In the rows, zero is written as 100.
Here are made-up elements, facts about them, and rows of numbers that follow some of those facts. Name the element behind each unnamed row.

There are 4 kinds of fact about the elements: Θ, Δ, Φ, π.
[rutrur, genogos, komen, zedrun, flekol, brema, klunotus, lomes, plegus, fluzur, gepla, vaplas, dretok, mufim, gugadru, pegra, gabruk] Θ e
[gibomuk, sufus, ploluk, nulek, klova, pegas, deske, dostar, nobifo, gubres, sibrar, riko, rebok, klarutis, fegros, dibilam, breflon, tradro] Θ f
[vener, dreplurok, stanul, laplum, brevun, gredor, griste, rutem, plagubul, stedren, brigru, stebe] Θ b
[soni, flekam, vaflol, fuba, tuni, bistun, moplin, lidi, luvom, givil, beplan, kludro, rogre, skere, pliku, stoza, keleple, fuvemar, gapla, tatran, vesko] Θ a
[radri, nabo, badrun, klistik, banar, giklir, besto, befloplam, skamin, plofu, vutros, guflos, skudre, duklo] Θ g
[klakin, niski, draklorim, fedasik, trodus, kodin, drolu, brelen, gresten, tedobruk, briketrer, flamul, stibrotran, rabobal] Θ d
[stofoto, rustuvir, flostil, totol, gegubran, raben, bregak, tefubun, skistum, dubar, todra] Θ c
[rutrur, gibomuk, vaflol, nabo, stofoto, dreplurok, pegas, laplum, tuni, draklorim, rustuvir, bistun, flostil, lidi, fedasik, badrun, nobifo, gubres, komen, kodin, gredor, totol, gegubran, luvom, raben, plagubul, drolu, flekol, bregak, brema, stedren, tedobruk, skistum, rebok, plegus, fegros, gepla, dibilam, gapla, vesko, plofu, stebe] Δ i
[vener, soni, sufus, ploluk, nulek, klakin, klova, niski, moplin, klistik, trodus, zedrun, griste, rogre, skere, pliku, stoza, brelen, gresten, klarutis, briketrer, fluzur, dubar, stibrotran, tatran, brigru, vutros, guflos, dretok, mufim, gugadru, pegra] Δ j
[flekam, fuba, radri, stanul, genogos, deske, dostar, banar, giklir, sibrar, brevun, riko, besto, givil, beplan, kludro, rutem, keleple, fuvemar, klunotus, tefubun, lomes, flamul, befloplam, vaplas, breflon, todra, skamin, tradro, rabobal, skudre, duklo, gabruk] Δ h
vener Φ: sufus
soni Φ: rutrur
flekam Φ: zeni
fuba Φ: falosil
ploluk Φ: sufus
nulek Φ: dristu
dreplurok Φ: dritreda
stanul Φ: gibrar
niski Φ: giklir
draklorim Φ: gibrar
rustuvir Φ: totol
deske Φ: klivis
bistun Φ: skima
moplin Φ: fleflin
fedasik Φ: kloflus
gubres Φ: dabrul
brevun Φ: brelen
komen Φ: kliflikin
kodin Φ: mopanok
luvom Φ: brema
besto Φ: resir
rutem Φ: daskek
plagubul Φ: stagun
rogre Φ: salokan
flekol Φ: givil
keleple Φ: giklir
fuvemar Φ: klarutis
klunotus Φ: drituve
tefubun Φ: kliflikin
gresten Φ: salokan
rebok Φ: pligu
klarutis Φ: dezem
plegus Φ: tedobruk
stibrotran Φ: klivis
gepla Φ: rubrum
dibilam Φ: raben
befloplam Φ: daskek
gapla Φ: mirak
vesko Φ: givil
todra Φ: dretok
skamin Φ: vaplas
plofu Φ: givil
brigru Φ: stoza
vutros Φ: resir
guflos Φ: zadudar
tradro Φ: poflur
skudre Φ: skagimam
stebe Φ: dritreda
gabruk Φ: gibrar
π o <- rutrur, vener, bistun, dostar, kodin, kludro, stedren, klunotus, tefubun, tedobruk, skistum, mufim, skudre
π l <- gibomuk, klakin, lidi, keleple, dubar, vutros, duklo
π n <- soni, fuba, beplan, gapla, tradro
π m <- flekam, pegas, tuni, niski, fedasik, trodus, totol, plagubul, stoza, gresten, brigru
π s <- sufus, vaflol, klova, badrun, brevun, zedrun, griste, bregak, fuvemar, plegus, stibrotran, dibilam, vaplas, dretok, gabruk
π q <- radri, riko, givil, brema, lomes, guflos
π r <- ploluk, genogos, laplum, draklorim, klistik, giklir, sibrar, gegubran, drolu, rebok
π p <- nulek, dreplurok, moplin, nobifo, gubres, gredor, besto, rutem, tatran, rabobal, pegra
π k <- stofoto, stanul, banar, luvom, skere, briketrer, fegros, gepla, gugadru

Known rows:
rutem: [109,110,91,133,93,98,88,108,105,86,80,100,83,141,155,96,77,124,78,105,115,72,106,119,116,104,100,130,82,109,99,109,110]
zeni: [109,116,85,127,89,90,94,96,79,73,80,116,96,107,137,102,97,120,84,113,108,94,88,109,106,86,98,133,78,126,94,106,94]
banar: [104,118,89,124,75,78,99,96,97,80,89,131,103,93,140,94,82,106,82,93,90,86,86,109,126,75,92,146,86,119,91,88,86]
dezem: [107,122,69,129,84,83,96,102,85,59,87,117,110,108,132,110,88,120,82,109,116,97,93,106,100,86,99,136,73,130,70,104,111]
duklo: [91,121,86,126,79,87,75,102,101,79,65,102,81,101,141,108,74,123,88,93,92,83,87,110,123,79,116,141,71,129,92,88,103]
tatran: [102,118,75,124,87,100,92,104,93,87,75,106,81,114,148,106,82,110,92,104,104,86,87,113,112,109,103,133,69,125,93,106,105]
fleflin: [111,116,85,128,90,91,94,97,79,73,78,116,95,107,138,103,97,118,84,112,106,94,88,109,108,86,99,133,77,128,95,106,92]
nulek: [104,114,91,122,88,88,88,109,108,81,75,99,88,136,146,95,83,129,93,102,114,83,101,119,119,86,109,137,77,107,95,108,104]
tradro: [115,109,93,121,85,80,101,105,108,82,90,117,103,130,146,89,84,115,87,102,105,85,99,119,122,79,95,141,93,102,92,112,94]
beplan: [113,112,77,123,84,95,104,99,92,87,90,123,94,110,148,100,84,98,89,102,96,86,84,115,114,102,89,136,83,122,90,110,95]
guflos: [98,125,99,128,90,82,98,111,101,80,70,107,95,127,130,98,89,130,85,104,112,79,107,122,117,81,106,151,69,102,96,95,97]
laplum: [118,114,84,130,96,104,88,89,81,81,83,112,91,116,124,106,97,123,89,117,96,86,89,108,101,106,99,132,79,125,89,111,105]
giklir: [106,122,95,133,92,85,93,93,87,73,67,115,88,104,116,107,99,125,89,113,92,82,95,107,114,83,107,149,74,116,94,91,93]
kloflus: [110,117,85,128,91,89,94,95,79,73,78,116,97,108,138,103,94,119,84,113,107,95,89,108,108,86,99,135,80,126,94,106,93]
pegas: [111,108,87,122,77,102,76,94,82,74,80,111,101,105,141,105,97,135,79,107,118,96,91,98,102,82,101,137,69,127,97,92,90]
fuba: [114,110,88,122,86,88,108,106,99,92,89,118,105,132,151,101,79,108,81,100,102,80,100,126,115,94,93,140,91,106,90,117,97]
riko: [107,118,83,125,94,94,89,101,95,72,76,106,87,113,137,96,95,120,98,112,114,93,88,105,113,97,101,135,69,121,97,97,99]
deske: [121,105,97,145,92,85,88,98,101,74,80,105,93,128,146,100,94,134,68,114,115,76,113,114,111,83,88,142,92,105,95,100,97]

Which element is each row?
No name comes twice in this set of rows, the named rows included.
[115,106,84,120,78,84,93,93,95,78,96,126,101,102,147,89,83,106,88,97,96,89,83,104,121,81,89,136,93,122,90,103,88]	fegros
[114,100,93,129,83,82,96,98,98,87,96,122,113,127,156,97,75,110,80,99,108,95,99,117,121,75,96,135,102,107,92,122,89]	gepla
[104,107,88,123,78,99,81,105,99,94,67,96,87,137,158,113,68,126,78,97,100,76,99,124,113,88,117,133,82,119,93,114,107]	keleple
[113,108,81,122,76,94,100,93,88,90,95,127,104,104,154,101,79,99,82,98,94,88,85,112,113,94,87,136,91,126,90,109,91]	skere
[96,128,87,129,92,88,95,103,96,75,71,112,85,104,127,99,94,121,91,107,104,87,92,108,118,91,102,147,63,116,98,87,95]	radri
[118,102,91,122,75,89,106,101,95,94,93,123,111,128,157,101,74,108,74,97,99,81,99,125,115,84,91,139,96,110,88,116,92]	luvom
[103,117,79,123,89,92,84,102,102,76,77,103,82,112,145,97,88,119,99,104,109,91,85,106,119,95,103,133,73,122,95,99,102]	nobifo
[112,117,67,127,77,73,99,114,104,50,96,113,130,133,125,114,79,134,81,104,127,93,114,108,97,78,104,145,75,110,49,107,130]	klarutis

Now the same elements, written a new way:
Some elements and their rows:
rutrur: [81,79,57,75,89,100,103,85,100,109,97,107,93,121,110,114,96,129,75,117,118,100,88,86,107,111,103,106,118,79,104,82,119,129,99]
rogre: [85,91,64,78,91,109,104,104,129,101,98,119,97,99,99,104,111,116,102,122,101,99,55,82,106,115,96,97,93,72,99,83,105,139,129]
brelen: [80,83,54,79,101,110,106,90,115,120,95,118,103,109,102,111,90,124,87,121,104,104,68,84,104,105,104,108,108,91,97,91,108,139,115]
dritreda: [84,96,44,79,109,113,117,87,108,110,93,118,106,97,107,116,91,121,80,115,104,109,75,83,98,105,106,103,99,88,93,85,115,138,115]
totol: [91,73,56,77,112,111,118,92,125,121,89,107,104,121,88,110,87,116,80,126,109,105,74,91,113,109,104,113,101,90,105,77,102,116,130]
plegus: [68,77,50,72,102,106,108,91,133,101,90,119,104,105,92,101,95,107,96,127,100,117,70,86,110,106,103,108,98,95,111,95,97,143,105]
skudre: [84,76,67,83,82,97,93,90,110,98,102,91,84,110,102,115,108,123,86,123,114,103,70,79,110,105,97,111,106,80,107,88,117,116,112]
stofoto: [80,72,49,70,93,106,115,82,130,119,87,106,100,106,86,104,110,123,89,142,102,105,72,75,111,102,96,113,95,99,102,82,101,139,116]
badrun: [80,82,56,81,99,108,109,91,122,120,90,111,98,96,88,108,100,109,95,134,106,120,62,83,112,104,97,109,96,98,104,87,97,138,116]
rutem: [81,91,55,90,105,112,100,102,133,102,94,122,111,95,101,109,103,123,95,114,96,102,50,68,101,100,100,107,91,90,96,105,109,131,119]
sufus: [76,69,59,84,103,109,103,88,111,137,92,125,98,115,79,98,88,115,98,135,115,121,63,90,113,101,106,114,127,108,100,85,90,148,108]
briketrer: [81,75,49,69,90,107,111,87,126,115,85,111,100,106,95,103,105,123,84,141,99,111,76,79,109,102,102,109,98,100,107,87,100,146,114]
mopanok: [82,85,50,78,106,111,108,92,108,113,97,123,101,105,101,107,88,123,87,120,106,106,69,85,103,100,108,105,111,91,98,87,109,139,114]
mufim: [78,77,58,74,88,98,99,87,107,100,98,104,91,119,110,110,98,127,79,119,115,102,84,86,108,107,104,107,116,80,108,87,117,127,100]
lidi: [82,81,65,86,103,103,100,99,108,107,102,96,88,113,99,117,81,94,87,113,116,117,68,98,111,118,104,105,108,79,112,84,105,114,118]
dretok: [74,82,45,75,106,110,114,88,117,120,87,124,106,106,96,106,91,113,91,127,106,116,77,91,106,109,103,106,106,98,105,86,100,149,106]
giklir: [83,93,59,91,112,108,107,91,102,120,98,105,100,105,99,126,80,103,85,114,116,119,67,96,109,115,104,108,105,87,102,86,110,116,116]
gredor: [81,87,55,90,106,111,101,102,126,119,94,123,108,101,97,105,95,127,96,116,101,103,51,71,100,96,102,105,101,95,93,99,108,134,119]

Which element is each row?
No name comes twice in this set of rows, the named rows included.
[85,78,55,75,88,107,111,89,124,119,84,104,98,99,89,105,112,121,88,144,106,114,68,74,111,99,97,110,95,100,105,83,101,141,118]	banar
[76,80,59,82,109,106,101,89,118,113,102,104,97,112,92,121,82,102,98,111,112,112,67,97,113,117,99,113,102,83,105,90,103,115,115]	gegubran
[79,81,53,79,101,109,109,84,118,125,96,114,101,108,95,113,96,124,91,121,106,99,64,79,107,105,98,113,104,92,92,86,108,128,119]	raben
[78,71,46,68,94,107,114,86,128,109,85,115,103,109,95,98,104,124,82,137,103,111,81,80,108,99,104,107,101,98,110,85,102,148,106]	gugadru
[76,83,60,83,108,108,99,96,115,109,103,108,99,112,100,117,78,103,94,112,109,115,67,98,110,116,105,109,104,85,110,95,103,122,113]	drolu
[79,85,53,83,104,112,101,99,125,114,98,125,109,106,100,104,92,128,95,115,95,99,55,76,102,100,107,110,104,96,92,100,106,137,120]	rabobal
[78,81,54,78,99,107,104,93,121,112,97,114,102,108,102,110,94,122,90,121,102,102,65,81,104,104,104,109,103,93,100,96,105,137,114]	flamul
[82,87,56,85,99,109,104,96,128,101,93,108,101,95,98,112,107,117,93,122,100,106,57,76,108,104,97,109,90,87,100,94,111,130,118]	befloplam
[70,79,49,73,104,108,111,87,126,111,91,122,106,106,95,104,92,112,95,127,103,118,75,89,107,107,103,107,101,95,108,92,101,145,106]	zedrun
[82,75,64,76,83,98,94,89,114,95,103,94,89,117,110,112,103,124,81,122,111,98,78,84,109,107,100,111,109,80,110,93,116,125,106]	kodin
[73,76,50,76,101,110,112,82,127,119,91,110,102,100,87,109,99,112,98,130,103,113,63,85,110,109,96,114,95,98,101,88,97,135,114]	bregak
[73,81,48,81,110,113,104,96,125,110,97,131,112,107,101,99,89,127,93,110,99,99,61,76,100,101,106,105,106,93,93,97,105,137,115]	pegra
[76,78,51,76,105,108,106,93,122,107,95,122,106,110,102,103,91,123,89,116,104,103,70,81,105,101,106,106,109,89,103,94,106,137,107]	fluzur

The same elements again, as new rows of numbers:
Named rows:
fuba: [121,79,82,116,100,71,90,96,111,92,118,103,93]
brevun: [94,134,66,88,96,116,74,100,126,56,112,94,129]
bregak: [91,145,80,78,88,117,78,100,116,70,104,87,131]
kodin: [88,71,73,111,88,98,63,79,113,84,102,104,119]
flamul: [98,76,104,100,111,101,102,98,81,90,112,90,120]
brema: [79,143,87,80,98,103,102,101,116,87,84,123,134]
plegus: [84,141,63,96,93,120,73,108,127,56,111,99,117]
flekol: [93,61,104,124,95,102,101,98,102,65,125,95,124]
gibomuk: [84,115,94,79,115,99,75,110,105,75,118,80,134]
skudre: [87,86,87,109,126,114,124,50,128,71,110,62,89]
giklir: [114,115,94,58,110,127,84,123,108,72,93,92,87]
badrun: [87,125,59,71,108,123,95,106,123,65,94,97,104]
skagimam: [81,119,147,85,118,94,124,69,87,96,123,62,111]
resir: [89,103,120,78,117,83,108,85,82,114,117,77,130]
dritreda: [87,90,123,80,107,87,88,91,82,101,114,106,133]
gibrar: [90,96,111,77,111,84,87,101,77,117,116,97,137]
dezem: [86,96,128,78,112,84,97,94,77,108,117,85,129]
kliflikin: [91,88,119,81,110,81,96,98,73,111,116,89,135]

Which element is each row?
No name comes twice in this set of rows, the named rows included.
[110,110,73,67,109,127,89,122,111,68,104,75,84]	klistik
[74,165,89,56,120,95,89,110,114,82,98,88,132]	sufus

The same elements again, as new rows of numbers:
Some elements and their rows:
moplin: [106,90,106,105,94,117,110,94,89,68,96,99,113]
vesko: [85,120,78,102,103,112,85,85,106,67,101,134,80]
vener: [103,102,133,120,93,102,100,107,88,89,104,109,133]
stanul: [151,111,58,107,116,93,99,89,84,77,87,91,101]
bregak: [93,96,125,99,94,97,104,102,95,95,114,97,93]
gegubran: [102,91,114,102,111,103,107,125,94,114,97,99,78]
raben: [102,101,88,87,97,95,91,98,109,106,104,95,86]
tefubun: [113,99,131,118,93,107,103,112,92,90,110,108,118]
brelen: [101,117,97,88,98,90,101,100,114,93,98,88,91]
rutrur: [87,89,132,106,103,97,104,98,85,108,110,101,111]
zedrun: [81,91,120,103,97,94,101,94,91,105,111,99,109]
riko: [94,94,89,85,92,97,107,76,109,75,111,84,104]
sufus: [88,100,123,103,96,103,109,100,98,100,113,89,107]
klarutis: [125,104,91,99,76,99,128,70,112,123,93,136,70]
plofu: [96,103,76,113,113,95,88,87,113,81,106,143,99]
klivis: [96,103,89,88,97,97,88,96,108,105,100,92,99]
rubrum: [95,104,88,87,97,95,90,94,107,105,101,94,91]
dabrul: [94,104,88,87,97,95,90,94,107,106,101,95,91]

Which element is each row?
No name comes twice in this set of rows, the named rows included.
[86,100,122,101,97,101,112,97,97,100,114,92,98]	klova
[101,106,123,102,113,97,116,127,99,101,90,92,84]	drolu
[95,96,115,118,89,100,100,96,92,98,109,114,127]	plegus
[139,104,98,81,123,97,105,92,107,77,85,79,94]	briketrer
[82,100,126,100,95,92,102,97,92,95,107,98,108]	griste
[113,83,104,119,102,101,104,104,99,100,103,110,133]	vutros
[106,94,122,94,105,95,122,104,99,61,97,82,102]	rabobal
[107,116,128,115,88,99,109,111,102,76,105,101,123]	stibrotran
[96,104,121,115,88,98,100,100,93,87,104,111,125]	brevun
[89,108,77,109,109,99,83,85,108,75,102,142,96]	flekol
[102,105,117,116,90,107,110,99,98,92,111,107,115]	dibilam
[85,109,85,84,94,105,91,88,102,106,100,91,84]	pliku
[109,84,81,106,89,93,101,78,109,77,110,107,135]	guflos
[91,86,112,91,101,111,111,92,87,75,99,86,96]	tatran
[109,89,126,125,99,99,108,102,91,105,112,116,130]	skudre

